Here is a tiny trained network, its code and every weight. The questions are about switching its units off for an input and a target symbol, where a switched-off unit gives its printed mean instead of its output.

import numpy as np


def w(rows, s, z=0):
    codes = np.array(rows[::2]) - 128.0
    scale = np.full(codes.shape[1], s)
    scale[-1] = z or s
    return codes * scale


def f(y):
    return np.maximum(y, 0)


def softmax(a):
    e = np.exp(a - a.max(-1, keepdims=True))
    return e / e.sum(-1, keepdims=True)


def log_softmax(a):
    a = a - a.max(-1, keepdims=True)
    return a - np.log(np.exp(a).sum(-1, keepdims=True))


def net(x, mask):
    ids = ['ΘΛΞΠαβγδεζμστφω'.index(c) for c in x.split()]
    T = len(ids)
    res = E[ids] + P[:T]
    u = 0
    for l in range(2):
        r = res
        for j in range(2):
            rows = slice(3 * j, 3 * j + 3)
            q, k, v = (r @ M[l][rows].T for M in (Q, K, V))
            z = softmax(np.where(np.tri(T) > 0, q @ k.T / 3**0.5, -1e9)) @ v
            o = O[l][rows]
            res = res + np.where(mask[u + j], z, o[:, -1]) @ o[:, :-1]
        u += 2
        y = f(res @ A[l][:, :-1].T + A[l][:, -1])
        res = res + np.where(mask[u : u + 4], y, B[l][:, -1]) @ B[l][:, :-1]
        u += 4
    return log_softmax(res[-1] @ U[:, :-1].T + U[:, -1])


Q, K, V, O, A, B = {}, {}, {}, {}, {}, {}
E = w([
[164,89,241,6,124,146,206,111,58,81,186],'Θ',
[169,212,81,168,154,97,109,86,66,73,110],'Λ',
[120,166,132,101,85,142,91,112,96,173,127],'Ξ',
[121,145,71,142,136,179,178,173,105,153,126],'Π',
[170,94,55,134,137,211,105,145,208,106,150],'α',
[72,124,148,161,234,166,153,184,136,107,124],'β',
[143,206,149,100,115,159,84,145,138,131,132],'γ',
[121,179,129,112,142,154,75,134,77,137,105],'δ',
[158,209,125,136,137,133,81,106,121,79,125],'ε',
[138,202,105,139,110,111,104,91,84,129,108],'ζ',
[87,114,177,225,180,74,190,146,154,84,206],'μ',
[70,92,152,214,104,83,178,120,183,165,167],'σ',
[77,62,145,168,90,101,151,184,175,74,100],'τ',
[74,26,97,173,147,101,70,86,114,110,136],'φ',
[29,118,115,141,151,174,48,98,100,130,148],'ω',
],0.018)
P = w([
[175,131,191,157,117,147,160,115,116,124,80],'0',
[150,152,142,111,135,86,163,109,155,139,103],'1',
[179,123,135,147,146,84,99,163,141,181,123],'2',
[86,111,115,216,102,182,133,126,124,123,68],'3',
[62,173,63,63,154,66,154,131,188,142,120],'4',
[95,99,67,149,149,84,68,159,156,180,119],'5',
[4,131,40,139,121,151,142,151,162,135,82],'6',
],0.013)
Q[0] = w([
[243,114,142,109,138,146,83,153,69,180,89],'L0H1',
[112,138,210,47,88,52,140,132,52,51,109],'L0H1',
[102,132,125,108,72,228,190,108,107,51,81],'L0H1',
[182,55,165,101,143,44,145,103,114,159,207],'L0H2',
[132,126,47,131,81,240,186,99,83,115,222],'L0H2',
[246,143,86,18,122,183,83,163,65,105,85],'L0H2',
],0.011)
K[0] = w([
[170,138,133,157,100,188,189,131,109,99,62],'L0H1',
[166,108,214,95,110,97,130,142,90,95,131],'L0H1',
[136,127,129,36,121,82,189,84,147,92,177],'L0H1',
[168,101,213,184,78,114,129,140,142,93,103],'L0H2',
[168,184,100,86,88,122,236,144,157,121,115],'L0H2',
[252,153,187,128,160,188,192,53,137,173,116],'L0H2',
],0.014)
V[0] = w([
[134,87,171,122,178,114,146,179,102,160,2],'L0H1',
[136,139,93,155,149,149,141,135,100,140,192],'L0H1',
[148,137,95,173,48,150,139,125,135,81,185],'L0H1',
[117,143,132,96,128,98,114,176,114,81,139],'L0H2',
[144,94,138,90,217,145,106,80,112,157,62],'L0H2',
[96,168,146,182,165,151,148,57,121,190,225],'L0H2',
],0.0063)
O[0] = w([
[139,147,74,134,82,117,115,139,135,97,214,246],'L0H1',
[164,120,121,120,126,128,115,131,136,127,97,102],'L0H1',
[145,142,128,145,141,142,152,102,161,175,112,106],'L0H1',
[107,128,144,131,134,114,115,134,120,97,92,113],'L0H2',
[146,125,116,136,74,109,126,138,129,84,191,103],'L0H2',
[119,153,113,133,141,178,124,110,95,142,251,136],'L0H2',
],0.011,0.0011)
A[0] = w([
[147,204,84,111,1,167,65,160,113,90,84,23],'L0N1',
[97,170,187,91,164,147,48,35,54,189,113,92],'L0N2',
[85,68,138,145,111,216,177,236,153,165,131,49],'L0N3',
[154,163,61,111,23,116,75,118,163,90,130,2],'L0N4',
],0.0062,0.0072)
B[0] = w([
[1,93,205,187,191,169,159,136,75,142,87,226],'L0N1',
[220,134,11,125,41,142,108,139,194,68,116,217],'L0N2',
[159,129,76,120,150,19,80,126,171,127,243,251],'L0N3',
[43,133,232,111,249,74,120,155,49,192,132,146],'L0N4',
],0.0068,0.0023)
Q[1] = w([
[196,143,229,116,79,127,79,102,39,134,101],'L1H1',
[50,84,136,220,105,229,162,152,124,124,83],'L1H1',
[156,107,131,193,137,77,49,146,154,179,163],'L1H1',
[145,92,156,254,109,110,22,124,147,161,162],'L1H2',
[80,97,188,152,117,215,147,83,47,112,62],'L1H2',
[15,83,55,189,158,179,195,140,192,118,116],'L1H2',
],0.016)
K[1] = w([
[183,120,198,131,85,169,204,82,97,53,122],'L1H1',
[29,170,60,47,146,104,155,62,191,110,119],'L1H1',
[58,111,104,249,107,211,100,132,122,124,83],'L1H1',
[62,126,87,196,132,192,135,87,145,89,97],'L1H2',
[116,180,155,33,96,109,210,51,171,74,141],'L1H2',
[20,136,16,66,229,80,103,121,160,176,107],'L1H2',
],0.016)
V[1] = w([
[142,155,167,85,136,234,54,222,171,125,114],'L1H1',
[108,146,244,116,156,161,102,101,181,140,147],'L1H1',
[169,190,89,195,254,109,143,135,127,23,117],'L1H1',
[98,246,109,149,71,85,110,112,64,190,93],'L1H2',
[160,77,100,106,142,162,58,31,67,114,124],'L1H2',
[82,168,139,142,110,95,30,82,203,117,110],'L1H2',
],0.0093)
O[1] = w([
[38,92,154,253,102,214,165,212,142,160,112,122],'L1H1',
[68,163,94,109,57,175,63,250,236,45,149,73],'L1H1',
[190,28,119,123,238,140,173,114,187,30,143,246],'L1H1',
[233,94,202,142,122,82,91,228,19,132,111,93],'L1H2',
[92,151,118,68,121,127,254,77,39,44,53,3],'L1H2',
[224,184,166,164,48,164,194,117,138,49,200,182],'L1H2',
],0.0085,0.0049)
A[1] = w([
[220,242,107,57,102,94,54,126,48,126,76,2],'L1N1',
[177,94,84,220,107,92,187,190,144,117,178,124],'L1N2',
[132,252,92,135,78,201,119,193,56,129,155,66],'L1N3',
[120,123,252,165,115,2,191,193,29,114,132,88],'L1N4',
],0.0074,0.0072)
B[1] = w([
[77,85,244,145,127,232,140,75,167,143,130,183],'L1N1',
[99,179,199,80,111,127,107,128,105,116,78,249],'L1N2',
[157,109,109,100,189,12,141,4,190,130,122,194],'L1N3',
[99,61,40,100,73,149,125,195,169,188,181,182],'L1N4',
],0.011)
U = w([
[38,147,128,43,119,135,49,125,89,110,96,131],'Θ',
[178,67,151,74,151,124,132,114,141,97,98,67],'Λ',
[93,51,151,126,127,73,133,79,175,146,137,2],'Ξ',
[158,143,127,150,209,142,87,108,67,210,58,185],'Π',
[147,183,75,174,123,200,184,128,181,154,87,162],'α',
[29,71,186,196,216,87,106,133,127,63,213,64],'β',
[108,107,187,193,93,3,99,139,190,95,37,123],'γ',
[105,75,70,168,70,91,122,182,102,86,176,210],'δ',
[185,222,149,80,117,187,111,177,75,66,109,238],'ε',
[118,112,183,128,95,183,103,137,97,125,165,140],'ζ',
[180,106,50,69,121,164,23,97,155,94,99,76],'μ',
[128,143,170,97,136,164,38,61,138,131,115,41],'σ',
[158,241,101,165,107,174,66,120,100,153,250,186],'τ',
[107,195,217,108,158,164,155,88,90,132,126,97],'φ',
[137,114,106,138,101,59,160,62,104,65,168,171],'ω',
],0.0046,0.0071)

Each question gives the input, a string of symbols that net reads in full, and the target symbol t.
The units are the heads (3 rows each of Q, K, V and O) and the neurons (one row each of A and B). Each row of codes is followed by its name. A weight is (code - 128) times the scale printed after its matrix; where a second scale follows, it is the last column's (O, A, B and U).
mask holds one flag per unit, layer by layer, with each layer's heads first. A switched-off unit (its flag False) gives its mean, the last column of its rows in O or B, instead of its output. The means were averaged over made-up inputs and are rounded, as every weight is.
A unit's drop is (log p(t) with every unit on - log p(t) with that unit switched off) / (log p(t) with every unit on - log p(t) with every unit switched off).
The circuit of an input: a set's keep is (log p(t) with only the set's units on - log p(t) with every unit switched off) / (log p(t) with every unit on - log p(t) with every unit switched off). Starting from all 12 units, units are removed one at a time, each time the one whose removal leaves the highest keep (on an exact tie, the one counted first), for as long as the keep stays at least 0.8.
units of the circuit, in order: the units of the circuit, biggest drop first
k most important neurons: the k neurons with the biggest drops, biggest first
top k neurons in layer l: the k neurons of layer l with the biggest drops, biggest first
which heads matter: for each layer, one digit per head in row order, 1 if its drop is at least 0.15 and else 0, layers parted by /
input γ σ ζ, target γ: which heads matter : 00 / 10
input ω φ φ Θ Λ, target φ: units of the circuit, in order : [L1H1, L1N1, L1H2]
input ε μ γ γ, target μ: which heads matter : 00 / 11
input β ω β τ, target δ: units of the circuit, in order : [L1N4, L1H2]
input ζ σ μ, target τ: which heads matter : 01 / 10
input φ γ γ, target φ: which heads matter : 00 / 11
input φ σ μ γ Π β γ, target Π: units of the circuit, in order : [L1H1, L1H2, L0N1]
input ζ τ τ ω γ, target τ: units of the circuit, in order : [L1H2, L0H2]
input ε γ τ γ δ, target τ: which heads matter : 00 / 01
input ε φ Θ Π ε ε, target Π: units of the circuit, in order : [L1H1, L1H2]
input Π Π δ, target Π: units of the circuit, in order : [L1H2, L1H1]
input Π ω ε ζ τ ζ, target ζ: which heads matter : 00 / 11
input α Π σ φ γ τ ε, target γ: which heads matter : 00 / 11
input β μ Λ ε ω, target ω: units of the circuit, in order : [L1H2, L1N3, L0H2, L1H1]
input γ γ ε γ Ξ ε, target γ: units of the circuit, in order : [L1H1, L1N3, L1H2, L1N2]
input ζ γ δ, target ζ: units of the circuit, in order : [L1N1, L1H2, L1N4]
input ε γ Λ, target ε: units of the circuit, in order : [L1H1, L1N2, L1H2]
input Ξ Ξ γ ε, target Ξ: top neuron in layer 1 : [L1N3]
input τ Λ γ ζ τ δ σ, target γ: top 2 neurons in layer 1 : [L1N2, L1N4]
input ζ Π σ Π γ, target σ: 2 most important neurons : [L1N1, L1N3]
input α Π ε ε α γ, target ε: most important neuron : [L1N3]
input τ Π Λ γ φ δ, target γ: top 2 neurons in layer 0 : [L0N1, L0N2]
input Θ Θ γ γ Ξ α, target α: which heads matter : 10 / 11
input ζ α γ, target ζ: units of the circuit, in order : [L1H2, L1N1, L1N4]
input τ γ β σ ε, target β: most important neuron : [L0N4]
